Below are the code and all the weights of a small trained network. Each question names an input and a target symbol and asks about switching units off, where a switched-off unit gives its printed mean instead of its output.

import numpy as np


def w(rows, s, z=0):
    codes = np.array(rows[::2]) - 128.0
    scale = np.full(codes.shape[1], s)
    scale[-1] = z or s
    return codes * scale


def f(y):
    return np.maximum(y, 0)


def softmax(a):
    e = np.exp(a - a.max(-1, keepdims=True))
    return e / e.sum(-1, keepdims=True)


def log_softmax(a):
    a = a - a.max(-1, keepdims=True)
    return a - np.log(np.exp(a).sum(-1, keepdims=True))


def net(x, mask):
    ids = ['αβγδεηθλμπτφψ'.index(c) for c in x.split()]
    T = len(ids)
    res = E[ids] + P[:T]
    u = 0
    for l in range(2):
        r = res
        for j in range(3):
            rows = slice(3 * j, 3 * j + 3)
            q, k, v = (r @ M[l][rows].T for M in (Q, K, V))
            z = softmax(np.where(np.tri(T) > 0, q @ k.T / 3**0.5, -1e9)) @ v
            o = O[l][rows]
            res = res + np.where(mask[u + j], z, o[:, -1]) @ o[:, :-1]
        u += 3
        y = f(res @ A[l][:, :-1].T + A[l][:, -1])
        res = res + np.where(mask[u : u + 4], y, B[l][:, -1]) @ B[l][:, :-1]
        u += 4
    return log_softmax(res[-1] @ U[:, :-1].T + U[:, -1])


Q, K, V, O, A, B = {}, {}, {}, {}, {}, {}
E = w([
[38,137,151,206],'α',
[104,199,57,140],'β',
[89,227,49,186],'γ',
[103,214,47,158],'δ',
[25,127,157,211],'ε',
[78,77,131,58],'η',
[130,235,29,128],'θ',
[187,32,135,122],'λ',
[96,196,170,6],'μ',
[229,88,173,168],'π',
[247,142,189,164],'τ',
[140,86,181,133],'φ',
[122,170,208,122],'ψ',
],0.016)
P = w([
[102,133,73,121],'0',
[177,160,109,104],'1',
[184,146,126,83],'2',
[172,126,151,80],'3',
[153,107,173,87],'4',
[140,93,197,86],'5',
[129,73,222,92],'6',
[97,62,237,117],'7',
[71,40,254,139],'8',
],0.0051)
Q[0] = w([
[130,167,86,218],'L0H0',
[187,96,140,101],'L0H0',
[132,128,83,118],'L0H0',
[136,114,150,114],'L0H1',
[110,116,125,158],'L0H1',
[113,137,139,159],'L0H1',
[3,130,109,153],'L0H2',
[86,107,157,152],'L0H2',
[99,147,109,196],'L0H2',
],0.018)
K[0] = w([
[30,80,70,137],'L0H0',
[239,140,155,240],'L0H0',
[168,122,78,132],'L0H0',
[122,119,221,127],'L0H1',
[105,120,116,104],'L0H1',
[114,164,110,83],'L0H1',
[12,125,63,69],'L0H2',
[20,152,154,107],'L0H2',
[45,178,47,155],'L0H2',
],0.011)
V[0] = w([
[123,155,192,117],'L0H0',
[147,152,2,110],'L0H0',
[133,140,210,166],'L0H0',
[58,126,75,143],'L0H1',
[152,135,164,136],'L0H1',
[146,99,142,112],'L0H1',
[101,66,201,129],'L0H2',
[126,89,35,179],'L0H2',
[168,133,91,66],'L0H2',
],0.006)
O[0] = w([
[222,141,135,94,197],'L0H0',
[21,129,127,252,9],'L0H0',
[212,138,171,40,161],'L0H0',
[97,62,158,137,167],'L0H1',
[139,176,104,108,99],'L0H1',
[130,161,121,176,141],'L0H1',
[43,200,159,186,218],'L0H2',
[96,73,117,12,22],'L0H2',
[201,72,163,153,186],'L0H2',
],0.0046,0.0014)
A[0] = w([
[114,115,254,105,254],'L0N0',
[123,122,118,81,134],'L0N1',
[152,74,140,206,97],'L0N2',
[136,63,140,105,144],'L0N3',
],0.0071,0.0052)
B[0] = w([
[125,103,255,98,254],'L0N0',
[194,159,163,70,150],'L0N1',
[185,141,158,222,138],'L0N2',
[131,31,127,106,166],'L0N3',
],0.0061,0.0091)
Q[1] = w([
[71,192,127,237],'L1H0',
[62,109,215,97],'L1H0',
[94,160,190,210],'L1H0',
[157,137,145,67],'L1H1',
[181,71,137,91],'L1H1',
[207,128,239,171],'L1H1',
[147,71,208,48],'L1H2',
[134,87,141,9],'L1H2',
[68,61,210,99],'L1H2',
],0.014)
K[1] = w([
[89,144,17,140],'L1H0',
[112,41,138,125],'L1H0',
[67,106,74,144],'L1H0',
[171,97,206,137],'L1H1',
[144,125,197,86],'L1H1',
[93,108,218,145],'L1H1',
[99,120,213,114],'L1H2',
[140,93,249,139],'L1H2',
[88,79,165,124],'L1H2',
],0.017)
V[1] = w([
[103,212,187,88],'L1H0',
[95,111,146,83],'L1H0',
[134,172,149,236],'L1H0',
[41,51,116,93],'L1H1',
[183,102,135,227],'L1H1',
[177,1,101,166],'L1H1',
[210,122,150,214],'L1H2',
[78,97,82,145],'L1H2',
[193,76,145,163],'L1H2',
],0.0099)
O[1] = w([
[78,165,219,115,213],'L1H0',
[74,128,103,69,238],'L1H0',
[200,192,159,159,2],'L1H0',
[162,107,126,2,177],'L1H1',
[210,67,165,214,72],'L1H1',
[207,24,47,134,108],'L1H1',
[189,198,246,101,31],'L1H2',
[90,141,82,103,19],'L1H2',
[159,124,162,110,153],'L1H2',
],0.0097,0.0042)
A[1] = w([
[80,2,95,179,126],'L1N0',
[208,28,147,136,254],'L1N1',
[252,93,154,103,42],'L1N2',
[51,126,164,94,103],'L1N3',
],0.0084,0.008)
B[1] = w([
[204,79,135,246,207],'L1N0',
[186,215,53,75,247],'L1N1',
[2,109,100,146,187],'L1N2',
[168,38,82,176,233],'L1N3',
],0.0077,0.015)
U = w([
[122,126,143,163,84],'α',
[127,127,139,160,84],'β',
[123,128,140,154,84],'γ',
[133,126,134,162,91],'δ',
[56,207,50,174,223],'ε',
[124,52,117,116,63],'η',
[109,71,147,231,70],'θ',
[199,125,81,124,74],'λ',
[1,148,117,106,155],'μ',
[185,149,105,183,175],'π',
[188,140,174,227,140],'τ',
[203,179,145,17,255],'φ',
[115,104,246,178,119],'ψ',
],0.0065)

Each question gives the input, a string of symbols that net reads in full, and the target symbol t.
The units are the heads (3 rows each of Q, K, V and O) and the neurons (one row each of A and B). Each row of codes is followed by its name. A weight is (code - 128) times the scale printed after its matrix; where a second scale follows, it is the last column's (O, A, B and U).
mask holds one flag per unit, layer by layer, with each layer's heads first. A switched-off unit (its flag False) gives its mean, the last column of its rows in O or B, instead of its output. The means were averaged over made-up inputs and are rounded, as every weight is.
A unit's drop is (log p(t) with every unit on - log p(t) with that unit switched off) / (log p(t) with every unit on - log p(t) with every unit switched off).
k most important neurons: the k neurons with the biggest drops, biggest first
top k neurons in layer l: the k neurons of layer l with the biggest drops, biggest first
heads that matter: for each layer, one digit per head in row order, 1 if its drop is at least 0.15 and else 0, layers parted by /
input π π η, target π: heads that matter -> 000 / 010
input φ φ π, target φ: heads that matter -> 000 / 001
input φ ψ δ λ, target ψ: 2 most important neurons -> L0N0, L1N1
input η ψ ε μ μ η π, target π: heads that matter -> 110 / 010
input ε π φ μ ε, target μ: heads that matter -> 011 / 011
input η η η α η τ ε η, target τ: heads that matter -> 100 / 010
input β θ τ λ η η μ τ, target τ: heads that matter -> 000 / 011
input φ ψ ε φ π ε, target ψ: heads that matter -> 100 / 100
input φ η η α φ α π, target φ: 4 most important neurons -> L1N1, L0N0, L1N0, L1N3
input η θ φ μ η μ μ, target μ: heads that matter -> 000 / 010
input η τ η, target τ: heads that matter -> 000 / 010
input μ α φ η ε η η α, target τ: most important neuron -> L0N2
input τ τ θ μ φ τ, target φ: 2 most important neurons -> L1N1, L1N0
input λ β η, target λ: top neuron in layer 0 -> L0N3
input γ η θ η, target θ: heads that matter -> 100 / 001
input ψ π β β π α ε φ λ, target φ: 3 most important neurons -> L1N1, L0N0, L1N3
input φ μ λ μ, target μ: 2 most important neurons -> L0N0, L1N1
input η η η η β φ φ, target φ: heads that matter -> 100 / 001
input φ τ φ γ η π μ, target π: 4 most important neurons -> L0N0, L1N1, L0N2, L0N3
input η η η η φ φ η α, target θ: top 3 neurons in layer 1 -> L1N0, L1N1, L1N3
input φ η μ η, target μ: top 2 neurons in layer 1 -> L1N0, L1N1
input η η β τ η ε, target θ: 2 most important neurons -> L1N0, L1N1
